Below is a small trained network, with its code and all its weights. Each question gives an input and a class and asks what happens when units are switched off, that is, made to give their printed mean instead of their output.

import numpy as np


def w(rows, s, z=0):
    codes = np.array(rows[::2]) - 128.0
    scale = np.full(codes.shape[1], s)
    scale[-1] = z or s
    return codes * scale


def norm(h):
    return h / np.sqrt((h * h).mean(-1, keepdims=True) + 1e-5)


def f(y):
    return np.maximum(y, 0)


def log_softmax(a):
    a = a - a.max(-1, keepdims=True)
    return a - np.log(np.exp(a).sum(-1, keepdims=True))


def net(x, mask):
    res = np.array(x, float).reshape(1, 7) / 4 @ E
    u = 0
    for l in range(2):
        y = f(norm(res) @ A[l][:, :-1].T + A[l][:, -1])
        res = res + np.where(mask[u : u + 7], y, B[l][:, -1]) @ B[l][:, :-1]
        u += 7
    return log_softmax(norm(res)[-1] @ U[:, :-1].T + U[:, -1])


A, B = {}, {}
E = w([
[138,128,145,106,119,133,128,147,135,140,136],'x0',
[124,130,134,148,142,134,135,105,113,125,135],'x1',
[170,66,140,191,91,61,196,168,229,51,176],'x2',
[71,169,113,178,62,68,114,168,96,146,181],'x3',
[147,245,88,18,193,3,170,120,92,17,148],'x4',
[89,68,119,66,165,64,113,35,183,207,202],'x5',
[113,110,105,137,114,105,108,112,124,106,100],'x6',
],0.0044)
A[0] = w([
[217,45,145,60,185,194,215,94,156,75,60,40],'0.n0',
[14,171,132,122,57,110,97,147,133,117,198,24],'0.n1',
[179,95,157,65,183,176,117,18,193,105,2,56],'0.n2',
[68,235,152,222,22,52,109,150,122,170,179,87],'0.n3',
[117,120,134,154,157,61,163,163,127,187,70,142],'0.n4',
[146,78,196,149,105,28,209,172,167,50,215,76],'0.n5',
[63,102,94,48,208,68,94,77,212,174,168,4],'0.n6',
],0.0048,0.004)
B[0] = w([
[167,188,90,150,107,121,95,55,150,59,221,213],'0.n0',
[195,219,74,169,131,201,111,96,168,81,221,160],'0.n1',
[116,194,120,98,88,132,76,163,188,103,229,207],'0.n2',
[232,189,139,70,133,142,81,51,165,67,210,216],'0.n3',
[89,100,255,62,139,222,119,112,139,220,144,146],'0.n4',
[30,135,118,160,182,122,109,150,163,112,46,254],'0.n5',
[144,125,161,113,64,100,202,102,100,149,139,203],'0.n6',
],0.0078,0.0047)
A[1] = w([
[138,77,139,135,40,150,115,98,168,166,127,126],'1.n0',
[166,173,115,152,132,158,110,184,83,69,69,22],'1.n1',
[165,166,92,39,206,14,167,156,64,80,118,80],'1.n2',
[158,155,145,142,96,158,150,159,81,48,71,22],'1.n3',
[95,185,95,24,140,162,66,113,2,191,121,42],'1.n4',
[70,95,158,102,123,60,169,58,141,202,158,3],'1.n5',
[138,54,159,199,158,93,137,170,181,58,140,40],'1.n6',
],0.0078,0.003)
B[1] = w([
[160,132,71,146,192,179,111,116,59,121,101,201],'1.n0',
[150,73,182,67,99,67,218,58,183,145,128,191],'1.n1',
[138,83,108,206,137,255,48,152,55,207,115,255],'1.n2',
[212,85,144,80,70,109,183,117,95,197,221,181],'1.n3',
[37,124,122,145,157,47,156,164,227,50,70,229],'1.n4',
[206,126,197,110,50,78,203,158,98,130,114,188],'1.n5',
[35,153,116,76,156,84,113,150,124,136,74,207],'1.n6',
],0.0084,0.0068)
U = w([
[170,192,85,96,113,156,69,64,230,43,207,232],'0',
[2,73,119,128,183,57,182,187,213,75,49,142],'1',
[200,43,183,86,47,79,234,83,117,174,162,64],'2',
[127,50,82,193,154,212,68,166,60,194,99,8],'3',
],0.0087,0.0012)

Each question gives the input, the list of numbers given to net, and the class t.
The units are the neurons (one row each of A and B). Each row of codes is followed by its name. A weight is (code - 128) times the scale printed after its matrix; where a second scale follows, it is the last column's (A, B and U).
mask holds one flag per neuron, layer by layer. A switched-off neuron (its flag False) gives its mean, the last column of its row in B, instead of its output. The means were averaged over made-up inputs and are rounded, as every weight is.
A unit's drop is (log p(t) with every unit on - log p(t) with that unit switched off) / (log p(t) with every unit on - log p(t) with every unit switched off).
The circuit of an input: a set's keep is (log p(t) with only the set's units on - log p(t) with every unit switched off) / (log p(t) with every unit on - log p(t) with every unit switched off). Starting from the 12 units with the biggest drops (on a tie, the unit counted first), units are removed one at a time, each time the one whose removal leaves the highest keep (on an exact tie, the one counted first), for as long as the keep stays at least 0.8.
units of the circuit, in order: the units of the circuit, biggest drop first
most important unit: the unit with the biggest drop
k most important neurons: the k neurons with the biggest drops, biggest first
k most important neurons of layer l: the k neurons of layer l with the biggest drops, biggest first
drop when u is switched off: that unit's drop, to one decimal
input [-2,-1,8,1,-8,5,-6], class 1: 3 most important neurons of layer 1 -> 1.n2; 1.n6; 1.n3
input [-8,8,-2,-2,-2,5,4], class 2: most important unit -> 1.n5
input [3,-5,6,-8,-6,7,-2], class 0: 3 most important neurons -> 0.n0; 0.n2; 1.n2
input [-5,7,7,-8,-4,4,-8], class 0: 2 most important neurons -> 0.n0; 1.n4
input [-8,-2,-2,-8,-7,-8,-1], class 0: 3 most important neurons of layer 0 -> 0.n2; 0.n0; 0.n6
input [5,-5,1,1,-2,-1,-3], class 3: 4 most important neurons -> 0.n0; 0.n2; 1.n4; 1.n0
input [-7,2,-4,0,3,-3,-5], class 1: 2 most important neurons -> 1.n4; 1.n1
input [5,5,5,-2,7,-7,-3], class 2: 3 most important neurons of layer 1 -> 1.n1; 1.n3; 1.n0
input [4,-5,-6,-4,-3,-5,-1], class 1: 2 most important neurons -> 1.n4; 0.n3
input [0,-8,-5,3,2,-1,7], class 1: 2 most important neurons -> 1.n4; 0.n0
input [3,-5,-6,-7,-7,-4,1], class 0: units of the circuit, in order -> 1.n2; 0.n2
input [4,2,4,-2,2,-7,-2], class 2: 2 most important neurons of layer 1 -> 1.n3; 1.n4
input [-5,3,-3,2,-6,6,-2], class 2: 2 most important neurons -> 1.n5; 1.n2
input [-2,7,-5,7,1,-4,-1], class 0: most important unit -> 0.n3
input [-2,0,-8,-5,2,2,-5], class 1: 2 most important neurons -> 1.n4; 0.n3
input [6,0,-3,3,3,-7,4], class 2: 2 most important neurons of layer 1 -> 1.n1; 1.n3
input [8,0,-5,4,-5,2,-5], class 1: 4 most important neurons -> 1.n4; 1.n2; 0.n0; 0.n2
input [-3,4,-7,8,-2,-4,6], class 0: 3 most important neurons of layer 0 -> 0.n3; 0.n1; 0.n5
input [8,6,5,-3,0,2,0], class 1: 2 most important neurons of layer 0 -> 0.n5; 0.n3
input [4,-3,4,7,-4,0,8], class 0: most important unit -> 0.n3
input [2,2,-3,5,-5,2,-7], class 0: 2 most important neurons -> 0.n3; 1.n2
input [6,3,-7,-4,8,-3,1], class 3: 2 most important neurons of layer 0 -> 0.n5; 0.n4
input [-6,-7,2,1,5,6,1], class 2: 2 most important neurons -> 1.n5; 0.n6
input [-8,-1,1,3,1,5,2], class 2: 2 most important neurons -> 0.n6; 1.n5
input [5,4,-7,-4,-1,-7,4], class 1: 2 most important neurons of layer 1 -> 1.n4; 1.n5
input [8,8,-2,8,-6,0,-2], class 0: 2 most important neurons -> 0.n3; 1.n2
input [0,-4,3,3,0,-8,5], class 2: most important neuron -> 1.n3
input [0,7,-4,4,5,-4,-4], class 3: drop when 0.n0 is switched off -> 0.3
input [-1,2,-5,3,2,3,8], class 1: drop when 1.n4 is switched off -> 3.7
